In the rows, 128 means zero.
[136 137 130 127 134 131 122 141 121 131 139 160 123 138 127 156 162 146
 133 145 132 121 110 117 125 117 124 132 137 123 131 131 150 120 113 110
 106 138 107 138 146 143 145 118 127 133 126 107 144 157] : (192)
[145  98 151 142 156 127 129 115 164 141 152 101 161 153 130 165 148 168
 104 135 128 169 131 145 115 160 132 103 149 155 149 115 143 122 140 118
  96 139 148 100 172 144 131 125 134 143 102 104 143  97] : (17)
[114  94 158 156 123 130 109 107 157 182 153  93 124 149 117 157 149 180
 126 133  87 136 158 147 145 168 144 143 159 161 147 135 195 159 140 132
 148 100 134  97 165 137 127 141 132 104 121 125 129 101] : (185)
[ 97  85 156 106 165 115 140 152 101 141 117 129 140 144 122 151 143 149
 168 118 126 109 124 144 109 120 132 127 111 150 129 126 125 147 118 114
 105 137 101 114 134 151 136 135 135 110 114 139 117 138] : (34)
[140 123 137 118 138 123 128 116 130 131 129  85 122 140 109 131 141 177
 175 131 100 122 132 169 126 137 120 127 112 140 180 170 138 150 116 135
 141 123 125 160 136 125 108 102 137 111 122 148  92 119] : (21)
[158 113 151 141 158 143 139 104 151 154 158 104 134 144 115 146 139 149
  96 112 118 120 163 166  99 190 163 102 178 161 145 146 157 155 149 143
 113 125 176 114 153 123 124 107 116 140 100 133 125 113] : (21)
[142 105 155 161 124 128 146  94 138 174 133  85 150 138 111 140 133 152
  90 149  99 130 159 152  91 176 160 114 143 165 115 170 172 146 131 157
 105 106 164 136 167 127 151 119 102 114 129 111 129 108] : (180)
[134 139 114 128 136 154 124 111 133 122 113 103 131 133 103 114 151 150
 125 124 131 131 106 154  82 121 136 122  97 134 151 157 128 148 141 141
 138 118 110 183 127 140 108 133 119 134 144 109  94 142] : (21)
[133 141 126 134 147 135 124 139 124 128 122 149 116 142 133 164 157 158
 142 146 127 113 111 118 114 126 129 132 133 117 131 129 150 128 109  91
 113 142 105 135 139 147 137 134 125 134 127  94 145 160] : (34)
[115  89 167 100 179 145 148 141 102 163 113 128 150 167  94 160 166 176
 154  82 142  93 130 140 126 122 125 150 117 166 116 141 160 147 145 107
 103 134 115  83 149 157 135 135 144 119 106 124 130 131] : (102)
[164  84  71 178 157 112 135 122 128 129 135 125 122 139 170 186 152  90
 131 124 110  74  79 123 177  88  82  96  86  48 167 162  79 145  88 125
 148 140  69 133 125 189 149 229  94 101 128  84 131 140] : (179)
[129 106 150 130 137 121 108 152 131 136 137 127 101 144 126 120 128 158
 153 149 124 141 114 167 106 108 114 131  74 116 125 133 159 166 148 147
 127 121 122 155 128 146 128 141 130 135  93 158 113 184] : (102)
[124 110 136 133 134 115 122 149 130 148 130 119 115 153 116 116 117 161
 156 151 118 148 119 170 103 102 122 138  78 111 123 148 163 162 139 148
 136 102 145 158 142 143 127 161 136 132 113 151 127 177] : (180)
[138 120 129 133 150 125 163 109 133 179 134 104 148 162 113 160 129 120
  87  98 137 133 131 132 112 161 147 122 139 152  99 128 124 157 148 128
 107 122 158  96 150 132 128  98 117 123  95 142 123 139] : (180)
[ 53  57 179 121 115 135 119 112  82  64 214 126 144 110 122 143 142 176
 211 206 132 119 106 143 204  75 130 204 136  94 179 174 127 120  94  93
 124 153 146 162 180 145 146  99 110  97 115  98 108 117] : (193)
[ 68  64 162 136 143 150 155 139 152 114 160 179 180 104 139 210 160 161
 138  63 122 121  83 173 161 109 125 199 134 128 149 160 181 131 103 138
 132 160 121 165 162 134 157  47 129 121 117 152 114 166] : (84)
[138  89 126 147 120 127 147  86 150 179 128 140 144 134 103 176 149 154
 113 120 114 117 145 140  96 168 156 115 158 153 119 133 174 127 134 132
 106 127 137 123 154 123 131 133 128 138  97 119 142  95] : (179)
[129 103 146 141 154 158 126 104 151 162 123  92 145 150 113 170 131 162
 102 121 132 126 143 150 112 160 147 121 135 160 122 139 140 114 152 120
 112 136 112 113 144 138 125 119 118 118 124  99 122 103] : (17)
[109 143 162 130 105 151 113 118 112 108 140  91 128 137 122 102 151 141
 155 155 140 137 107 132  95 101 134 148 112 159 159 155 107 127 126 118
 137 128 137 162 133 160 130 138 105 105 138  88 102 139] : (17)
[201  89 133 111 150  74 117 120 142  91 163 137 148 144 129 180 205 117
 112 106 162 149 137 113 129 123 121 140 117 108 145 151 143 128 117  82
  89 138 132  71 180 146 117 168 106 112  31 104 124 126] : (179)
[157 119 147 136 136 131 101 126 128 116 137  94 137 147 124 124 157 144
 148 122 132 134 124 150  77 130 140 111 109 148 141 150 102 134 145 136
 142 134 134 158 125 160 133 106  91 129 132  98 101 118] : (185)
[150 150 123 124 105 158 121 101 114 106 120 104 134 129 133 119 148 143
 162 141 126 124 118 137 113 120 125 129  92 134 144 156 110 125 135 117
 140 134 106 172 109 157 110 112 107 129 124 108  87 133] : (179)
[122 119 148 117 127 117 117 149 130 149 127 122 109 146 106 126 117 158
 159 154 113 153 116 159 106 110 123 144  90 125 131 143 163 176 141 149
 128 115 133 160 130 137 124 137 142 122 108 155 121 183] : (102)
[148 142 123 128 145 127 131 149 122 124 125 154 124 145 130 154 157 141
 133 145 124 117 114 113 112 116 129 127 134 112 117 130 142 133 113 104
 111 138 115 140 139 147 144 130 126 136 129  95 147 168] : (34)
[ 62 127 135 122 161 135 151 136 106 110 118 125 143 135 135 151 146 129
 146  89 140  94 148 110 137 114 146 161 114 135 133 129 108 121 121  83
 144 137 109  91 146 167 140 121 133 110 128 122 134 155] : (21)
[130 130 139 127 115 124 102 108 117 122 119 102 130 133 100 100 173 146
 145 146 118 132 110 118 118  99 144 157 106 136 149 146 112 105 117 127
 112 102 141 156 139 148 143 131 113 118 122 102 119 144] : (192)
[149 127 139 144 127 148 114 112 141 135 135 102 105 145 116 142 144 146
 122 142 130 120 119 156 108 137 137 125 125 131 158 138 125 127 122 129
 127 113 124 176 142 129 136 127 118 129  97 114  99 129] : (90)
[165  60 121 123 189  55 126  76 141 108 127  84 144 134  80 163 145 157
 101 137  95 125 159 166 162 119 167 103 118 158 189 183 173 133 117 212
 115 110 209 131 187 148 161 161  96 107  73 104 143 161] : (180)
[120 133 138 129 131 123 119 153 127 132 128 133 112 144 121 108 117 152
 147 148 120 140 123 157 105 116 127 137 106 114 125 135 150 155 134 134
 138 116 130 153 126 137 125 135 145 138 123 150 115 182] : (21)
[145  88 155 166 147 139 182 115 155 190 143  74 132 145 106 157 113 156
 110 142  82 135 142 160 105 173 141 129 145 165 120 167 138 161 130 159
  99 116 149 127 165 131 149 104 125 110 133 156 122 125] : (34)
[114  55 154 178 140 142 120 109 118  95 177 137 100 109 130 123 149 169
  85 184 160 167 132 184 119 153 156 143 168 177 141 196 186 101 124 160
 139 111 137 166 199 116 188 104  93 134 169  51  77 102] : (90)
[138 122 145 135 133 130 103 144 122 144 130 127 116 148 121 129 122 162
 161 155 126 139 120 172 117 121 117 136  81 108 143 144 159 149 139 133
 127 118 132 154 135 142 130 141 147 133 119 153 119 160] : (179)
[132 125 161 142 130 111  95 146 123 130 139 125 112 152 112 116 129 155
 146 151 122 138 123 171 109 116 126 137  98 120 131 126 152 181 146 142
 135 121 140 142 130 137 139 147 128 119 108 143 125 164] : (102)
[ 95 136 138 118 196  84 161 147  89 159 101  86 159 170  93 139 148 160
 112  89 110 151 102 125  95 127 142 156 120 175 155 131 138 199 112 111
 123 115 132  92 177 140 155 120 146 106 142  97 143 153] : (17)
[140 126 145 130 138 100 110 158 126 130 126 136 108 154 119 123 128 158
 154 144 118 140 120 171 110 107 124 134  94 117 136 137 162 155 137 141
 126 125 133 156 127 137 137 134 145 136 122 152 125 170] : (84)
[133  83 180 136 151 133 151 131 142  71 235 130 112 117 189 189 150 148
 131 129 155  91 124 118 182 122 112  91 108 122 151 123 116 113 124 140
 122 170 120 119 152 158 139 104 104 157   4 145 148 134] : (90)
[161 110 158 158 139 120 143 119 135 159 155 103 139 142 124 164 131 159
 146 119 107 113 142 151  92 181 140 112 175 167 136 132 158 187 132 138
 121 139 146 115 140 113 130  87 106 124 117 150 138  75] : (17)
[137 139 133 120 143 136 120 141 120 128 137 158 116 140 127 161 149 146
 139 147 135 130 101 113 105 120 121 138 144 116 131 127 156 125 108 105
 109 136 101 139 140 139 140 130 136 134 139  92 133 150] : (193)
[154  81 200 150 130 114 111 113 130 121 231 138 103 120 131 144 155 140
 154 171 138 119 189 134 135  90 133 121 163 129 134 191 120 134 134 146
 133 107 171 100 154 185 165 161  73  94 108  51 126 118] : (193)
[134 120 156  84 175 109 146 145 105 119 113 110 160 163  90 137 149 134
  99 102 145 151 128 137 110 111 149 131 143 151 115 114 131 137 145 109
 109 116 135  90 145 137 151 145 120 114 111  72 125 135] : (180)
[128 140 131 129 152 137 125 141 116 129 132 151 115 142 132 159 150 152
 143 143 132 111 105 117 109 118 124 136 130 112 136 134 149 131 114  94
 110 135 101 141 140 146 141 133 132 139 117  96 150 167] : (17)
[124 106 130 133 135 113 114 158 130 141 122 129  92 146 130 112 114 140
 150 167 114 139 118 156 101 102 118 130  88 106 111 133 138 152 140 140
 122 115 121 162 129 137 135 144 138 139 113 148 115 173] : (90)
[109 105 174  90 184 110 159 153 104 156 140 105 135 169  98 143 146 160
 140 122 127 159 102 142 133 109 110 125 102 150 138 143 146 158 124 126
  89 118 101 109 164 148 156 132 153 115 103 144 118 161] : (102)
[148 134 123 115 142 125 129 143 116 124 137 157 123 144 132 166 149 142
 135 147 139 117 107 119 120 114 125 119 142 105 118 135 153 117 108  99
 102 136 107 144 138 134 135 132 124 134 119  87 144 153] : (180)
[160 107 137 143 132 143 114 101 133 161 127 108 148 122  97 142 138 137
 130  85 124 107 127 155 102 175 133 138 133 140 149 139 119 142 132 112
  99 119 144 122 137  97 131  85 117 127 112 137 142  71] : (192)
[124 124  63 149 197 119 121 139 179  96 120  94 155  95 171 189 160 125
  76 116  79 179 114 140 151 148  78 111  82  60 196 133  72 191  86 143
 129 123  73 222 173 127 116  64 109 119 156 155  82  81] : (185)
[105 110 164 107 159 112 134 147  98 146 100 141 129 159  81 137 158 148
 141  91 124  85 129 132 116 122 142 146 148 147 120 133 127 170 122 112
 117 120 141 114 147 152 150 136 124 102 133  89 141 144] : (90)
[115  89 153 114 196 122 141 154 120 134 138 121 136 191 105 182 161 164
 166  96 129 102 120 149 148 101 129 131 113 150 131 140 146 169 148 115
 112 139 111  93 145 177 136 135 146 119 113 113 138 165] : (84)
[198  97 128 136 164  91 147  81 113 113 152 119 227 105 131 126 216 120
  82  65 119 136 159 132  97 126 125  89 118 106 101 138  60 194  90 139
 119 154 114  85 195 140 140 111  33  96  81  61 120 102] : (193)
[160 121 144 155 142 127 137 108 167 145 127 107 144 146 129 160 147 170
 114 133 125 153 166 145 105 193 141  95 163 175 150 127 177 143 139 122
 102 144 158  86 166 131 114 120 114 129 115 146 136  93] : (34)
[128 127 101 140 108 175 117 105 136 127 110  83 116 128 134 118 146 132
 147 120 120 108 109 123 126  95 133 156  64 119 148 161  88 127 125 130
 148 120 132 193 124 158 113 132  93 121 119 112 117 162] : (34)
[108  90 155 107 189 148 145 143 113 180 113  94 169 204  85 200 149 175
 145 102 127 110 107 160 120 123 124 148 109 157 124 155 150 165 144 100
 121 130  90 113 154 156 148 137 141  96 125  97 123 120] : (17)
[141  98 158 167 151 127 142 117 159 168 158 115 128 159  99 178 125 168
 107 140 111 120 127 152 104 183 158 117 203 155 138 126 172 149 115 136
 118 124 125 110 139 116 137 126 113 113 142 124 122  93] : (84)
[132 122 131 108 185 108 137 161 117 146  96 116 144 161 113 159 164 152
 132 105 114 113 141 122 118 122 121 125  94 172 133 125 153 147 120 145
 122 121 118 106 149 167 130 144 140 115 130 128 124 148] : (192)
[125 127 133 120 139 130 123 151 110 129 141 158 129 142 134 159 157 157
 141 144 131 108 106 116 113 123 123 135 145 119 134 132 156 121 111  92
 112 140 104 146 143 135 138 119 130 131 133  95 142 135] : (185)
[ 88 131 155 134 113 152  97 102 104 132 148 112 129 131 116 130 162 158
 171 108 129 104  96 151 121 120 143 178 124 151 183 149 135 160 125 112
 150 118 143 165 129 135 138  90 114 105 130 128 110 119] : (102)
[118  65 144 165 164  79 134 120  97 103 163 118 139  77 144 167 189 157
 180 125 115 115 110 154 103  97 143 130  92 127 191 193 144 172  89 151
 128 175 117 156 178 168 133 114  91 125 159  60 118 142] : (84)
[120 128 136 130 129 105 110 159 118 125 126 134 110 145 115 113 124 143
 164 163 119 135 119 157 101 105 127 147  90 121 126 132 145 163 143 138
 129 122 140 151 121 138 126 139 133 128 106 168 122 174] : (192)
[134 113 171 117 178 115 125 164  96 118 124 108 145 148 126 123 169 164
 164 107 142 134 121 156  99 118 117 135 102 150 161 125 124 170 133 117
 120 124 123 107 154 145 142 108 139 119 132 125 104 122] : (90)
[129 118 169 123 188 111 161 145 102 120 112 129 127 166 103 153 145 173
 141 114 130 114 144 138 151 128 122 126 143 161 142 126 146 163 123 121
  97 127 109  85 143 148 160 133 137 114 115 138 132 137] : (84)
[147 127 134 131 126 117 105 156 132 130 126 129  91 143 130 115 117 161
 170 163 136 153 120 172  98 100 111 131  85 115 126 135 160 152 143 140
 137 116 126 150 123 139 119 150 131 128 124 163 112 175] : (180)
[157  98 161 147 123 133 134 130 154 150 175 106 114 165 146 151 135 146
 105 163 142 128 151 146  93 172 143  70 156 165 115 119 155 132 155 145
 120 111 156 107 138 138 135 135  99 112 109 118 133 104] : (180)
[137 149 144 137 106 131 120 116 128 119 127 101 134 114 136 100 159 157
 146 116 120 154 113 146 124 142 109 122  90 143 181 156 120 117 111 134
 139 113 121 170 139 143 129  80 120 136 126 138  90 125] : (192)
[148 111 148 120 115 122 125 116 103 126 141  94 153 154 116 107 166 144
 155 127 117 115 115 146 113 115 127 116 101 147 147 149 100 113 131 142
 109 133 149 180 134 130 122  94 120 125 106 114  92 100] : (185)
[132 137 131 124 132 129 130 142 109 128 139 165 118 140 132 150 145 146
 131 150 135 123 106 108 112 118 125 128 133 114 125 122 151 127 116  99
 103 133 105 141 135 136 146 115 132 136 126  98 143 156] : (179)
[153  73 218 109 108  37 113  98 117  97 177 143 183 105 113 117 149 209
 136 165 117 213 109 201  98 162 167  82 164 147 139 117 144 159 153 157
 103 136 151 148 125 149 164  55  61 148  69 113  97 121] : (192)
[102  90 178 111 185 125 132 166 128 115 116 132 116 165 115 152 174 186
 180  98 139  85 117 166 118 126 112 123 101 134 144 113 139 146 135  86
 108 120 111 100 155 179 143 150 149 127  87 136 142 160] : (90)
[121 118 137  85 157 119 140 144 125 164 105 102 125 161  99 128 132 142
 118 129 133 162 126 118 118  96 121 138 101 150 149 135 146 128 133 140
 126  96 152 113 153 170 140 177 138 110 141 122 122 163] : (180)
[ 93  98 163 160 160 139 149 116 131 173 139  97 137 159 121 179 148 193
 150 135 130 116 150 137 118 172 155 128 172 180 125 145 164 154 141 106
 118 129 132  80 154 147 120 127 104 102 136 110 136  92] : (185)
[120 116 139 124 139 109 121 154 131 142 123 126 123 154 119 118 128 158
 154 147 107 146 120 157  99 108 131 139  91 113 110 143 162 145 135 132
 126 109 125 150 133 147 128 151 149 141 117 134 121 189] : (21)
[110 126 142 135 120 126 125 151 126 127 130 130 113 146 118 103 124 145
 145 142 121 137 118 155 102 110 125 148  96 117 115 130 143 162 145 135
 145 120 142 149 132 142 132 131 136 130 130 141 121 187] : (21)
[116 116 150 134 126 114 113 142 119 133 126 131 115 143 111 113 122 141
 140 154 126 141 122 151 118 106 131 147  94 118 122 126 147 159 142 145
 123 116 149 150 132 146 140 148 132 130 101 147 119 184] : (102)
[131 138 123 130 142 125 130 147 118 122 130 164 122 132 126 154 163 142
 136 143 134 125 101 117 104 124 125 137 142 116 126 129 135 133 110  97
 106 139 100 139 141 141 140 117 124 136 130 103 139 156] : (192)
[167 128 146 133 113 191 103 106 136 123 135  96 118 117 130 118 165 170
 159 127 140 122 113 168 105 125 124 131  92 132 160 173 135 114 141 124
 148 120  94 182 118 152 114 121 104 139 125 113  77 126] : (34)
[136 142 125 123 140 133 126 141 112 126 136 159 131 145 128 163 164 149
 135 140 139 108 109 111 129 114 130 140 141 116 129 142 159 130 106  92
 104 140 104 136 142 129 134 121 137 130 132  84 152 150] : (84)
[ 89 116 103 143 119 146 104 102 148 102 135 128 104  63 132 134 155 104
 168 163 119 128 132 146 125  95 153 168 124  91 161 187 163  86  99 127
 132 127 104 162 147 124  88 199 153 129 133 111 100 162] : (21)
[184 112 115 140 137 138 111  95 193 148 132 164 163 117  83 147 210 128
 117 106 154 139 157 128  54 105 150 122 141 114 109 164 166  91 124 114
 102 127 191 102 188 124 122 176 101 146  72  60 171 151] : (34)
[ 91  78 177 116 182 137 163 155 112 159 141 119 139 177 118 183 152 170
 138 114 135 131 128 141 129 128 132 111 130 157 115 148 165 145 143 108
 105 128  74  90 150 160 145 152 129 102 126  86 119 121] : (179)
[136 114 152 121 107 147  95 108 128 109 136 109 110 120 121 115 154 165
 152 135 138 115 105 153 101 124 131 126 107 147 161 146 111 119 131 124
 128 118 107 177 120 144 117 113 117 126 111 100  94 121] : (90)
[122 124 175 114 165 134 143 152  94 143 145 117 137 160 109 131 160 165
 128 114 146 123 102 164 109 147 109 128 134 158 135 137 132 149 145  99
 124 126  98  97 148 137 153 102 141 105 148 116 104 120] : (185)
[112 145 151 122 108 154  93 116 132 103 130  92  94 124 135 105 147 153
 166 146 139 124 104 151 127 138 124 139 103 127 164 162 105 120 139 104
 149 121 113 165 116 154 109 109 126 126 125 132  87 129] : (90)
[132 116 149 127 126 110 109 151 127 151 145 134 118 153 119 121 129 150
 139 158 117 150 116 165 101 114 125 135  94 127 120 135 162 139 138 142
 125 115 136 151 134 133 143 136 128 131 100 144 120 167] : (192)
[129 134 154 123 131 119 105 149 120 137 129 119 108 150 122 109 121 155
 155 158 124 146 112 173  94 116 125 131  89 119 130 131 156 152 153 138
 141 117 133 160 118 141 130 147 133 138 110 142 113 171] : (17)
[116 104 131 125 179  88 137 146 117 134 123 118 140 154 105 140 179 149
 129  89 104 117 121 132 122 116 131 137 110 158 147 133 143 180 125 137
 135 111 124  91 163 176 140 155 132 111 121 115 138 164] : (192)
[172 144 138 134 126 116 124 108 123 154 120 109 139 140 105 146 145 146
 113 111 139 135 137 132  81 174 160 125 147 162 123 137 137 163 150 127
 121 127 156 114 126 116 110 106 124 131 116 105 129  93] : (179)
[151 130 140 112 119 173 117 104 113 117 114 100 130 137 116 143 153 157
 173 117 123 109 103 155 114 140 121 143 123 158 168 157 131 155 134 137
 135 140 114 166 114 133 114 106 118 105 144 120  96 105] : (193)
[150 122 172 155 154  51 136 159 121 155 164 158 141 144 152 162 165 165
 200 117 136 152 132 170  70 110 148 104 130 117 137 167 127 185 104 139
 149 145 173 113 136 163 131 144  93 117  83 111 137 183] : (34)
[134 132 127 126 147 127 133 154 117 130 132 159 124 144 130 161 157 149
 137 140 127 116 101 112 104 119 117 128 140 117 124 126 151 131 112 101
 104 139  96 145 139 138 137 131 130 134 133  97 144 150] : (185)
[109 133 153 119 163 107 142 148 108 145 140 123 165 160 117 175 177 140
 135 113 127  94 151 127 136 102 131 127 122 141 132 135 133 134 106 110
 126 136 111 105 166 158 142 127 147  90 136  96 120 136] : (21)
[114 110 134 132 140 130 123 148 134 155 140 120 106 150 122 127 109 162
 147 156 121 143 107 169  97 109 119 134  71 110 122 150 163 168 146 144
 133 108 135 163 137 147 125 142 133 135 111 155 125 193] : (180)
[176 116 157 167 141 117 133 128 135 128 139 110 153 136 145 155 131 153
 133 144 126 119 158 145  87 197 150  97 163 142 121 134 126 143 131 131
 102 146 149 122 134 118 127  75 115 140 104 135 126  85] : (17)
[194 112 126 144 151 112 157 136 141 148 126 121 162 139 101 143 161 130
 102  99 142 144 145 113  70 190 147 116 182 148 105 144 136 150 136 124
 103 131 160  83 164 116 106 120 133 146 127 106 141  90] : (185)
[116 139 150  85 202 133 165 142 122 136  99 108 161 185  77 188 160 142
 120 113 125 128 127 140 136 129 127 131 121 135 103 126 124 142 138 105
  93 126  95 104 153 148 142 133 160 102 122 106 121 159] : (21)
[140 126 130 125 139 125 112 145 125 140 103 123 113 151 108 115 119 157
 147 160 124 153 108 155 113 103 119 154  86 114 140 143 170 154 141 140
 115 112 134 150 140 137 130 166 150 133 108 157 129 198] : (17)
[111 154 139 136 113 129 126 113 114  98 111 111 123 128 117 108 150 147
 142 131 140 120 112 136 105 117 148 156 117 141 160 158 114 117 113 101
 125 128 129 162 123 139 122 123 114 118 130 108 106 139] : (84)
[185 124  90 154 150 123 139 106 124  72  70 157 182 102  96 140 148 113
  77 121 180  97  92 125  79 159 123 154  72  52  89 151  96  37 114  66
  86 153 106 110 151 119 133 161 117 143 103  62 156 164] : (185)
[112 128 160 123 114 144 130 111 102 119 147  90 145 143 120 112 159 156
 155 142 115 125 104 148 140 121 145 165 101 135 160 166 129 121 127 123
 141 118 158 173 143 151 142  96 117 119 120 117  97 150] : (34)
